Below is a small trained network, with its code and all its weights. Each question gives an input and a class and asks what happens when units are switched off, that is, made to give their printed mean instead of their output.

import numpy as np


def w(rows, s, z=0):
    codes = np.array(rows[::2]) - 128.0
    scale = np.full(codes.shape[1], s)
    scale[-1] = z or s
    return codes * scale


def f(y):
    return np.maximum(y, 0)


def log_softmax(a):
    a = a - a.max(-1, keepdims=True)
    return a - np.log(np.exp(a).sum(-1, keepdims=True))


def net(x, mask):
    res = np.array(x, float).reshape(1, 6) / 4 @ E
    y = f(res @ A[0][:, :-1].T + A[0][:, -1])
    res = res + np.where(mask, y, B[0][:, -1]) @ B[0][:, :-1]
    return log_softmax(res[-1] @ U[:, :-1].T + U[:, -1])


A, B = {}, {}
E = w([
[158,188,207,166,132,112,76,191,136],'x0',
[50,204,62,123,84,213,131,200,137],'x1',
[68,135,101,179,169,93,132,163,210],'x2',
[137,177,92,123,143,99,124,181,1],'x3',
[148,119,131,12,81,162,98,173,141],'x4',
[115,202,204,55,117,122,76,110,223],'x5',
],0.0089)
A[0] = w([
[131,162,143,151,141,61,113,175,143,75],'N1',
[103,114,120,190,143,82,136,122,236,138],'N2',
[113,115,105,119,125,104,114,138,138,44],'N3',
[126,180,148,119,135,100,146,128,139,176],'N4',
[155,86,161,133,117,164,113,140,161,78],'N5',
[150,84,135,147,131,95,149,114,86,47],'N6',
[157,138,166,124,127,149,123,147,157,194],'N7',
[130,117,112,2,119,139,123,126,127,126],'N8',
[152,79,139,150,128,130,122,118,96,195],'N9',
[155,117,165,105,126,114,121,148,177,63],'N10',
[135,120,164,112,143,96,129,126,108,55],'N11',
[125,191,164,136,118,167,119,107,129,111],'N12',
[132,118,118,131,109,182,133,120,161,254],'N13',
[126,204,162,127,121,175,126,103,127,120],'N14',
[115,150,143,179,121,132,120,139,147,202],'N15',
[105,103,59,162,124,186,140,151,122,196],'N16',
[96,147,121,172,137,91,124,101,178,73],'N17',
],0.021,0.0027)
B[0] = w([
[101,186,222,132,135,183,88,134,76,194],'N1',
[144,138,250,35,176,110,216,135,92,245],'N2',
[118,101,143,100,143,142,141,113,124,140],'N3',
[111,129,114,162,101,145,102,183,169,175],'N4',
[126,144,190,179,76,134,107,106,207,177],'N5',
[200,58,116,116,132,101,159,126,109,189],'N6',
[113,120,153,113,161,134,116,166,139,186],'N7',
[129,231,72,37,164,130,146,151,106,254],'N8',
[137,79,133,111,146,88,168,53,155,185],'N9',
[59,83,122,149,124,159,120,201,167,193],'N10',
[129,181,151,158,74,115,96,73,168,163],'N11',
[89,89,177,74,121,125,146,161,181,185],'N12',
[121,169,167,169,65,108,186,130,176,188],'N13',
[89,81,160,63,144,74,142,145,134,194],'N14',
[136,153,150,83,152,137,104,162,94,183],'N15',
[50,159,28,143,132,170,151,190,158,222],'N16',
[142,169,145,103,146,158,183,133,89,195],'N17',
],0.018)
U = w([
[93,207,108,193,113,242,81,172,143,91],'0',
[91,75,196,103,130,126,82,168,183,128],'1',
[233,88,193,127,142,104,184,44,154,216],'2',
[85,140,2,145,98,170,199,145,192,43],'3',
[216,110,50,82,149,88,161,57,116,33],'4',
[168,185,166,141,108,146,132,98,102,4],'5',
[132,63,46,131,184,126,194,134,95,162],'6',
[85,227,156,33,146,183,192,176,199,214],'7',
],0.008,0.0031)

Each question gives the input, the list of numbers given to net, and the class t.
The units are the neurons (one row each of A and B). Each row of codes is followed by its name. A weight is (code - 128) times the scale printed after its matrix; where a second scale follows, it is the last column's (A, B and U).
mask holds one flag per neuron, in row order. A switched-off neuron (its flag False) gives its mean, the last column of its row in B, instead of its output. The means were averaged over made-up inputs and are rounded, as every weight is.
A unit's drop is (log p(t) with every unit on - log p(t) with that unit switched off) / (log p(t) with every unit on - log p(t) with every unit switched off).
The circuit of an input: a set's keep is (log p(t) with only the set's units on - log p(t) with every unit switched off) / (log p(t) with every unit on - log p(t) with every unit switched off). Starting from the 12 units with the biggest drops (on a tie, the unit counted first), units are removed one at a time, each time the one whose removal leaves the highest keep (on an exact tie, the one counted first), for as long as the keep stays at least 0.8.
circuit, biggest first: the units of the circuit, biggest drop first
unit that matters most: the unit with the biggest drop
top k neurons: the k neurons with the biggest drops, biggest first
drop of u: that unit's drop, to one decimal
input [-8,4,-1,3,-6,-7], class 3: circuit, biggest first : (N16)
input [3,-3,-8,-1,5,-3], class 2: circuit, biggest first : (N16; N9; N6)
input [1,5,6,6,4,-6], class 3: circuit, biggest first : (N16; N2)
input [-2,3,-1,2,-7,0], class 3: circuit, biggest first : (N2; N8; N1)
input [7,-3,2,1,3,1], class 1: top 2 neurons : (N8; N16)
input [0,8,-3,5,4,-5], class 3: circuit, biggest first : (N2; N16)
input [-6,-3,-6,-4,6,-6], class 4: circuit, biggest first : (N6; N9; N2)
input [6,4,-6,-8,-1,-7], class 3: circuit, biggest first : (N2; N8; N1)
input [-8,4,6,1,4,-2], class 3: top 3 neurons : (N16; N2; N1)
input [-4,0,0,1,0,0], class 3: top 2 neurons : (N2; N1)
input [-6,-7,-7,-3,3,-2], class 4: top 2 neurons : (N8; N2)
input [-5,-4,3,-8,-8,-4], class 2: drop of N8 : 0.2
input [6,2,-6,5,-6,-3], class 2: drop of N8 : 0.3
input [4,6,4,7,2,-3], class 0: drop of N8 : 0.1
input [-1,-8,1,5,2,3], class 2: unit that matters most : N16
